M =
[[ 99 116 132 115 128 107 111 114 111 142]
 [132 125 123 129 127 132 136 129 131 133]
 [137 127 123 121 134 120 127 132 124 129]
 [126 124 130 125 127 128 129 122 129 133]
 [125 128 131 129 127 131 128 125 129 129]
 [122 131 123 122 143 122 130 146 118 114]
 [133 131 125 125 128 127 133 131 131 130]
 [129 125 129 129 126 136 131 125 128 128]
 [128 122 128 128 132 138 128 125 126 128]
 [126 134 131 124 121 137 130 117 132 129]
 [135 138 138 112 126 108 120 132 129 120]
 [123 125 129 130 122 129 131 126 131 130]
 [124 134 129 126 130 120 124 139 127 119]]
Rows and columns are counted from 1.
row 1 col 1	99
row 9 col 10	128
row 1 col 6	107
row 7 col 1	133
row 13 col 6	120
row 10 col 3	131
row 1 col 2	116
row 4 col 5	127
row 2 col 3	123
row 9 col 6	138
row 1 col 9	111
row 6 col 1	122
row 7 col 6	127
row 2 col 8	129
row 2 col 9	131
row 4 col 6	128
row 10 col 10	129
row 9 col 7	128
row 2 col 10	133
row 3 col 7	127
row 12 col 2	125
row 10 col 8	117
row 5 col 7	128
row 7 col 8	131
row 4 col 2	124
row 3 col 1	137
row 5 col 2	128
row 11 col 4	112
row 1 col 7	111
row 9 col 4	128
row 6 col 10	114
row 10 col 5	121
row 10 col 2	134
row 13 col 2	134

X =
[[128 131 127 130 128 132 131 129 131 131 131 129 131]
 [134 131 144 107 152 114 117 128 109 131 127 128 128]
 [124 140 128 128 131 128 128 121 128 140 124 121 124]
 [130 125 123 136 120 138 137 135 138 125 137 135 137]
 [128 125 119 141 114 143 141 136 143 125 138 135 138]
 [127 128 118 143 113 143 141 133 144 128 137 133 136]
 [128 137 136 118 141 121 122 123 118 137 125 124 125]
 [125 130 117 143 113 142 140 131 144 130 135 131 134]
 [123 139 125 133 126 131 131 122 132 139 126 123 126]
 [135 118 129 129 126 135 135 141 132 118 141 140 141]
 [127 133 127 130 128 131 131 128 130 133 130 128 130]
 [120 144 123 134 126 131 130 117 132 144 122 118 122]
 [120 146 127 129 132 126 126 115 127 146 120 116 120]
 [131 136 141 111 149 116 118 124 112 136 125 124 125]
 [126 139 133 121 138 122 124 121 121 139 124 122 124]]
Indices start at 1.
row 1 col 1: 128
row 14 col 10: 136
row 11 col 10: 133
row 3 col 13: 124
row 4 col 3: 123
row 13 col 2: 146
row 15 col 5: 138
row 11 col 5: 128
row 4 col 12: 135
row 3 col 9: 128
row 5 col 9: 143
row 12 col 9: 132
row 10 col 7: 135
row 8 col 8: 131
row 2 col 12: 128
row 15 col 7: 124
row 5 col 1: 128
row 9 col 9: 132
row 8 col 12: 131
row 6 col 10: 128
row 7 col 1: 128
row 11 col 2: 133
row 13 col 6: 126
row 5 col 11: 138
row 5 col 6: 143
row 10 col 12: 140
row 1 col 4: 130
row 8 col 5: 113
row 9 col 11: 126
row 11 col 8: 128
row 6 col 5: 113
row 10 col 8: 141
row 1 col 5: 128
row 6 col 6: 143
row 15 col 8: 121
row 1 col 13: 131

m =
[[137 122 133 143 126 132 131]
 [129 126 129 129 133 127 125]
 [138 113 127 126 135 125 122]
 [127 130 125 126 132 128 123]
 [124 132 125 126 132 128 122]
 [117 138 118 138 144 116 138]
 [123 140 131 129 125 130 128]
 [133 117 126 122 127 117 130]
 [131 126 126 130 129 128 128]
 [127 128 127 126 129 127 128]
 [127 134 145 118 140 129 124]
 [144 120 138 155 128 135 130]
 [120 137 126 129 122 128 129]
 [119 142 116 139 144 116 137]]
Rows and columns are counted from 1.
row 1 col 1 -> 137
row 6 col 3 -> 118
row 1 col 6 -> 132
row 5 col 4 -> 126
row 11 col 3 -> 145
row 10 col 3 -> 127
row 3 col 7 -> 122
row 2 col 4 -> 129
row 14 col 6 -> 116
row 14 col 7 -> 137
row 5 col 6 -> 128
row 4 col 5 -> 132
row 11 col 4 -> 118
row 6 col 6 -> 116
row 12 col 7 -> 130
row 13 col 6 -> 128
row 1 col 3 -> 133
row 14 col 1 -> 119
row 1 col 4 -> 143
row 5 col 5 -> 132
row 11 col 1 -> 127
row 3 col 5 -> 135
row 4 col 4 -> 126
row 12 col 3 -> 138
row 7 col 7 -> 128
row 5 col 2 -> 132
row 12 col 2 -> 120
row 8 col 4 -> 122
row 13 col 1 -> 120
row 8 col 1 -> 133
row 11 col 7 -> 124
row 4 col 6 -> 128

x =
115,128,139,140
121,118,129,150
146,127,120,116
130,130,128,121
130,130,128,127
125,129,139,111
132,136,130,113
126,126,126,128
Indices start at 1.
row 1 col 1 -> 115
row 3 col 2 -> 127
row 1 col 3 -> 139
row 4 col 2 -> 130
row 4 col 3 -> 128
row 5 col 4 -> 127
row 7 col 2 -> 136
row 6 col 4 -> 111
row 1 col 4 -> 140
row 3 col 4 -> 116
